Here is a tiny trained network, its code and every weight. The questions are about switching its units off for an input and a target symbol, where a switched-off unit gives its printed mean instead of its output.

import numpy as np


def w(rows, s, z=0):
    codes = np.array(rows[::2]) - 128.0
    scale = np.full(codes.shape[1], s)
    scale[-1] = z or s
    return codes * scale


def f(y):
    return np.maximum(y, 0)


def softmax(a):
    e = np.exp(a - a.max(-1, keepdims=True))
    return e / e.sum(-1, keepdims=True)


def log_softmax(a):
    a = a - a.max(-1, keepdims=True)
    return a - np.log(np.exp(a).sum(-1, keepdims=True))


def net(x, mask):
    ids = ['ΛΣΨγδθμξφ'.index(c) for c in x.split()]
    T = len(ids)
    res = E[ids] + P[:T]
    r = res
    for j in range(2):
        rows = slice(2 * j, 2 * j + 2)
        q, k, v = (r @ M[0][rows].T for M in (Q, K, V))
        z = softmax(np.where(np.tri(T) > 0, q @ k.T / 2**0.5, -1e9)) @ v
        o = O[0][rows]
        res = res + np.where(mask[j], z, o[:, -1]) @ o[:, :-1]
    y = f(res @ A[0][:, :-1].T + A[0][:, -1])
    res = res + np.where(mask[2:6], y, B[0][:, -1]) @ B[0][:, :-1]
    return log_softmax(res[-1] @ U[:, :-1].T + U[:, -1])


Q, K, V, O, A, B = {}, {}, {}, {}, {}, {}
E = w([
[145,177,77],'Λ',
[181,211,69],'Σ',
[116,154,79],'Ψ',
[67,77,151],'γ',
[156,177,2],'δ',
[102,138,19],'θ',
[185,246,188],'μ',
[70,159,104],'ξ',
[117,207,216],'φ',
],0.01)
P = w([
[47,102,142],'0',
[133,236,78],'1',
[134,244,91],'2',
[131,243,94],'3',
[123,243,88],'4',
[124,253,80],'5',
[125,246,83],'6',
[132,246,87],'7',
[123,246,91],'8',
[125,245,87],'9',
[116,252,95],'10',
[124,246,97],'11',
],0.0063)
Q[0] = w([
[164,40,164],'head 1',
[104,249,105],'head 1',
[145,118,120],'head 2',
[68,227,76],'head 2',
],0.018)
K[0] = w([
[123,239,82],'head 1',
[109,33,147],'head 1',
[124,180,139],'head 2',
[85,5,166],'head 2',
],0.019)
V[0] = w([
[74,99,202],'head 1',
[190,224,248],'head 1',
[24,50,136],'head 2',
[96,94,144],'head 2',
],0.015)
O[0] = w([
[37,194,163,123],'head 1',
[168,252,136,2],'head 1',
[27,96,146,214],'head 2',
[76,124,138,136],'head 2',
],0.015,0.0054)
A[0] = w([
[148,217,128,60],'neuron 1',
[213,48,82,2],'neuron 2',
[31,59,168,102],'neuron 3',
[2,194,165,173],'neuron 4',
],0.0082,0.0064)
B[0] = w([
[2,180,164,147],'neuron 1',
[106,83,241,167],'neuron 2',
[139,206,33,222],'neuron 3',
[215,90,231,249],'neuron 4',
],0.0074,0.016)
U = w([
[152,119,92,74],'Λ',
[254,135,124,237],'Σ',
[131,166,101,4],'Ψ',
[94,100,146,157],'γ',
[107,114,110,222],'δ',
[75,108,74,168],'θ',
[138,126,199,27],'μ',
[76,93,172,58],'ξ',
[163,43,212,160],'φ',
],0.0076,0.0042)

Each question gives the input, a string of symbols that net reads in full, and the target symbol t.
The units are the heads (2 rows each of Q, K, V and O) and the neurons (one row each of A and B). Each row of codes is followed by its name. A weight is (code - 128) times the scale printed after its matrix; where a second scale follows, it is the last column's (O, A, B and U).
mask holds one flag per unit, heads first, then neurons. A switched-off unit (its flag False) gives its mean, the last column of its rows in O or B, instead of its output. The means were averaged over made-up inputs and are rounded, as every weight is.
A unit's drop is (log p(t) with every unit on - log p(t) with that unit switched off) / (log p(t) with every unit on - log p(t) with every unit switched off).
The circuit of an input: a set's keep is (log p(t) with only the set's units on - log p(t) with every unit switched off) / (log p(t) with every unit on - log p(t) with every unit switched off). Starting from all 6 units, units are removed one at a time, each time the one whose removal leaves the highest keep (on an exact tie, the one counted first), for as long as the keep stays at least 0.8.
circuit, biggest first: the units of the circuit, biggest drop first
top k neurons: the k neurons with the biggest drops, biggest first
drop when u is switched off: that unit's drop, to one decimal
input θ δ δ μ δ Σ φ θ Σ Σ Σ φ, target θ: circuit, biggest first => head 1; neuron 3; neuron 4
input φ θ Λ, target μ: circuit, biggest first => head 1; neuron 4; neuron 1
input μ Σ δ Σ Σ δ μ, target Ψ: circuit, biggest first => neuron 1; head 1
input δ δ φ, target φ: top 2 neurons => neuron 2; neuron 3
input θ Σ Ψ Σ δ, target θ: top 2 neurons => neuron 4; neuron 3
input φ δ Λ δ Ψ μ, target μ: circuit, biggest first => head 1; neuron 1; neuron 4
input μ ξ δ Σ, target Ψ: circuit, biggest first => head 1; neuron 1
input θ Σ μ Σ Σ Σ θ Σ Σ Σ θ, target θ: circuit, biggest first => head 1; neuron 3; neuron 4
input δ δ Σ Σ δ, target φ: drop when head 2 is switched off => 0.3
input φ Ψ Σ Σ, target μ: drop when neuron 4 is switched off => 0.4
input δ Σ Σ θ δ φ δ Ψ, target φ: drop when neuron 4 is switched off => -0.1
input Σ θ θ ξ Σ Σ, target Σ: drop when head 1 is switched off => 0.4
input δ φ δ Σ Σ ξ Σ μ, target φ: top neuron => neuron 2
input δ δ Σ, target φ: top 2 neurons => neuron 2; neuron 3
input μ Ψ θ, target Ψ: top 2 neurons => neuron 1; neuron 4
